Below is a small trained network, with its code and all its weights. Each question gives an input and a target symbol and asks what happens when units are switched off, that is, made to give their printed mean instead of their output.

import numpy as np


def w(rows, s, z=0):
    codes = np.array(rows[::2]) - 128.0
    scale = np.full(codes.shape[1], s)
    scale[-1] = z or s
    return codes * scale


def f(y):
    return y / 2 * (1 + np.tanh(0.7978845608 * (y + 0.044715 * y**3)))


def softmax(a):
    e = np.exp(a - a.max(-1, keepdims=True))
    return e / e.sum(-1, keepdims=True)


def log_softmax(a):
    a = a - a.max(-1, keepdims=True)
    return a - np.log(np.exp(a).sum(-1, keepdims=True))


def net(x, mask):
    ids = ['βζηθλμξπστφω'.index(c) for c in x.split()]
    T = len(ids)
    res = E[ids] + P[:T]
    u = 0
    for l in range(3):
        q, k, v = (res @ M[l].T for M in (Q, K, V))
        z = softmax(np.where(np.tri(T) > 0, q @ k.T / 3**0.5, -1e9)) @ v
        res = res + np.where(mask[u], z, O[l][:, -1]) @ O[l][:, :-1]
        u += 1
        y = f(res @ A[l][:, :-1].T + A[l][:, -1])
        res = res + np.where(mask[u : u + 8], y, B[l][:, -1]) @ B[l][:, :-1]
        u += 8
    return log_softmax(res[-1] @ U[:, :-1].T + U[:, -1])


Q, K, V, O, A, B = {}, {}, {}, {}, {}, {}
E = w([
[24,108,187],'β',
[255,186,53],'ζ',
[57,135,182],'η',
[101,21,20],'θ',
[24,133,77],'λ',
[198,175,137],'μ',
[109,38,230],'ξ',
[42,169,186],'π',
[202,95,140],'σ',
[54,132,185],'τ',
[53,136,182],'φ',
[202,142,138],'ω',
],0.014)
P = w([
[145,2,225],'0',
[130,154,169],'1',
[126,179,152],'2',
[122,182,137],'3',
[120,204,133],'4',
[109,209,125],'5',
[107,232,122],'6',
[104,231,117],'7',
[100,232,111],'8',
[94,252,108],'9',
[92,237,100],'10',
[92,249,100],'11',
[86,226,101],'12',
],0.0076)
Q[0] = w([
[249,94,156],'L0H1',
[191,199,83],'L0H1',
[250,195,59],'L0H1',
],0.011)
K[0] = w([
[70,122,73],'L0H1',
[154,145,63],'L0H1',
[75,196,9],'L0H1',
],0.012)
V[0] = w([
[200,99,159],'L0H1',
[71,192,155],'L0H1',
[203,190,254],'L0H1',
],0.0054)
O[0] = w([
[201,169,114,235],'L0H1',
[76,136,210,3],'L0H1',
[239,219,254,104],'L0H1',
],0.0041,0.00057)
A[0] = w([
[58,186,124,61],'L0N1',
[204,199,149,138],'L0N2',
[98,142,210,94],'L0N3',
[197,78,125,21],'L0N4',
[255,70,80,1],'L0N5',
[144,133,3,4],'L0N6',
[63,91,133,79],'L0N7',
[111,125,130,109],'L0N8',
],0.0099,0.0087)
B[0] = w([
[161,209,137,212],'L0N1',
[127,20,95,250],'L0N2',
[155,209,142,251],'L0N3',
[156,80,253,82],'L0N4',
[144,38,248,134],'L0N5',
[182,255,191,229],'L0N6',
[153,107,158,143],'L0N7',
[129,134,133,106],'L0N8',
],0.0056,0.0018)
Q[1] = w([
[254,100,142],'L1H1',
[55,253,205],'L1H1',
[151,201,121],'L1H1',
],0.0055)
K[1] = w([
[114,180,61],'L1H1',
[86,2,162],'L1H1',
[108,76,117],'L1H1',
],0.007)
V[1] = w([
[145,253,81],'L1H1',
[97,4,184],'L1H1',
[171,109,57],'L1H1',
],0.0048)
O[1] = w([
[195,129,176,3],'L1H1',
[53,128,77,253],'L1H1',
[129,3,176,138],'L1H1',
],0.0072,0.003)
A[1] = w([
[64,103,175,80],'L1N1',
[60,109,163,80],'L1N2',
[221,158,246,253],'L1N3',
[188,129,92,234],'L1N4',
[143,241,32,64],'L1N5',
[133,157,2,22],'L1N6',
[114,47,92,2],'L1N7',
[132,173,172,121],'L1N8',
],0.0096,0.0083)
B[1] = w([
[190,154,183,142],'L1N1',
[159,155,184,150],'L1N2',
[171,108,255,208],'L1N3',
[73,61,30,254],'L1N4',
[121,30,140,209],'L1N5',
[236,239,178,171],'L1N6',
[174,3,122,129],'L1N7',
[193,92,249,151],'L1N8',
],0.0072,0.0051)
Q[2] = w([
[135,124,207],'L2H1',
[111,118,53],'L2H1',
[47,252,198],'L2H1',
],0.019)
K[2] = w([
[130,40,174],'L2H1',
[125,217,57],'L2H1',
[3,63,175],'L2H1',
],0.0076)
V[2] = w([
[126,12,118],'L2H1',
[100,91,141],'L2H1',
[223,119,140],'L2H1',
],0.011)
O[2] = w([
[144,1,125,251],'L2H1',
[69,77,167,168],'L2H1',
[197,167,82,97],'L2H1',
],0.0087,0.012)
A[2] = w([
[141,124,56,80],'L2N1',
[107,146,210,93],'L2N2',
[236,96,108,68],'L2N3',
[74,146,68,49],'L2N4',
[175,50,111,161],'L2N5',
[141,147,211,127],'L2N6',
[212,251,149,2],'L2N7',
[198,151,158,187],'L2N8',
],0.014,0.0092)
B[2] = w([
[165,51,174,156],'L2N1',
[196,139,14,164],'L2N2',
[69,215,48,158],'L2N3',
[215,1,200,150],'L2N4',
[158,227,151,251],'L2N5',
[243,123,42,159],'L2N6',
[7,139,230,149],'L2N7',
[83,59,217,146],'L2N8',
],0.0066,0.022)
U = w([
[132,159,44,150],'β',
[124,113,129,103],'ζ',
[135,135,124,122],'η',
[110,71,169,15],'θ',
[133,34,22,148],'λ',
[194,95,131,1],'μ',
[104,130,95,207],'ξ',
[113,152,162,133],'π',
[2,139,85,237],'σ',
[134,134,120,113],'τ',
[135,134,122,133],'φ',
[144,109,124,59],'ω',
],0.012,0.006)

Each question gives the input, a string of symbols that net reads in full, and the target symbol t.
The units are the heads (3 rows each of Q, K, V and O) and the neurons (one row each of A and B). Each row of codes is followed by its name. A weight is (code - 128) times the scale printed after its matrix; where a second scale follows, it is the last column's (O, A, B and U).
mask holds one flag per unit, layer by layer, with each layer's heads first. A switched-off unit (its flag False) gives its mean, the last column of its rows in O or B, instead of its output. The means were averaged over made-up inputs and are rounded, as every weight is.
A unit's drop is (log p(t) with every unit on - log p(t) with that unit switched off) / (log p(t) with every unit on - log p(t) with every unit switched off).
The circuit of an input: a set's keep is (log p(t) with only the set's units on - log p(t) with every unit switched off) / (log p(t) with every unit on - log p(t) with every unit switched off). Starting from the 12 units with the biggest drops (on a tie, the unit counted first), units are removed one at a time, each time the one whose removal leaves the highest keep (on an exact tie, the one counted first), for as long as the keep stays at least 0.8.
circuit, biggest first: the units of the circuit, biggest drop first
k most important neurons: the k neurons with the biggest drops, biggest first
k most important neurons of layer l: the k neurons of layer l with the biggest drops, biggest first
input μ θ π θ β, target μ: most important neuron : L0N2
input θ θ θ σ θ ζ π θ π θ θ φ, target θ: circuit, biggest first : L2H1, L1H1, L0H1
input θ π θ θ ω, target λ: circuit, biggest first : L0H1, L1N4
input π σ θ ξ ω μ β τ π π ξ, target μ: 2 most important neurons : L2N6, L1N3
input θ μ π θ π ζ ω, target β: 2 most important neurons of layer 1 : L1N4, L1N6
input π ω π θ σ β, target π: 3 most important neurons : L2N7, L0N3, L1N4
input μ θ η μ σ σ η, target μ: circuit, biggest first : L0H1, L1N3, L2N6, L1H1
input π σ σ ω θ τ, target π: circuit, biggest first : L2H1, L0H1, L1N3, L1H1
input β ζ π θ θ μ θ β, target β: 4 most important neurons : L2N2, L2N6, L1N4, L0N3
input σ φ θ ξ, target μ: 2 most important neurons : L1N3, L2N6
input λ τ λ θ θ ζ π θ φ θ ξ τ, target λ: 3 most important neurons of layer 2 : L2N5, L2N2, L2N6
input σ λ φ π, target σ: circuit, biggest first : L1H1, L0N5, L1N3, L2N6
input σ θ τ π π θ μ, target λ: 2 most important neurons : L2N5, L1N4
input β ζ σ, target β: circuit, biggest first : L2H1
input π ω μ π, target π: circuit, biggest first : L2H1, L0H1, L0N3, L1N3
input θ θ π θ σ θ π λ θ π η, target θ: circuit, biggest first : L2H1, L1H1, L0H1
input σ ζ σ θ φ, target σ: circuit, biggest first : L0N5, L1H1, L1N6, L2N6
input φ θ μ θ ζ, target β: 2 most important neurons : L2N3, L1N4
input λ σ λ θ θ η θ θ λ θ φ, target λ: 3 most important neurons : L2N5, L2N2, L2N6
input θ θ θ π φ θ ζ θ π φ, target θ: 2 most important neurons of layer 1 : L1N7, L1N4
input θ ζ θ ω θ σ, target λ: circuit, biggest first : L0H1
input μ σ σ σ ω β π λ π, target μ: 2 most important neurons : L1N3, L1N8
input β τ π θ ζ, target β: 3 most important neurons : L1N4, L2N3, L2N5
input π σ η, target π: 4 most important neurons : L2N7, L0N3, L1N4, L1N8
input σ θ θ η, target σ: 3 most important neurons of layer 0 : L0N5, L0N4, L0N6
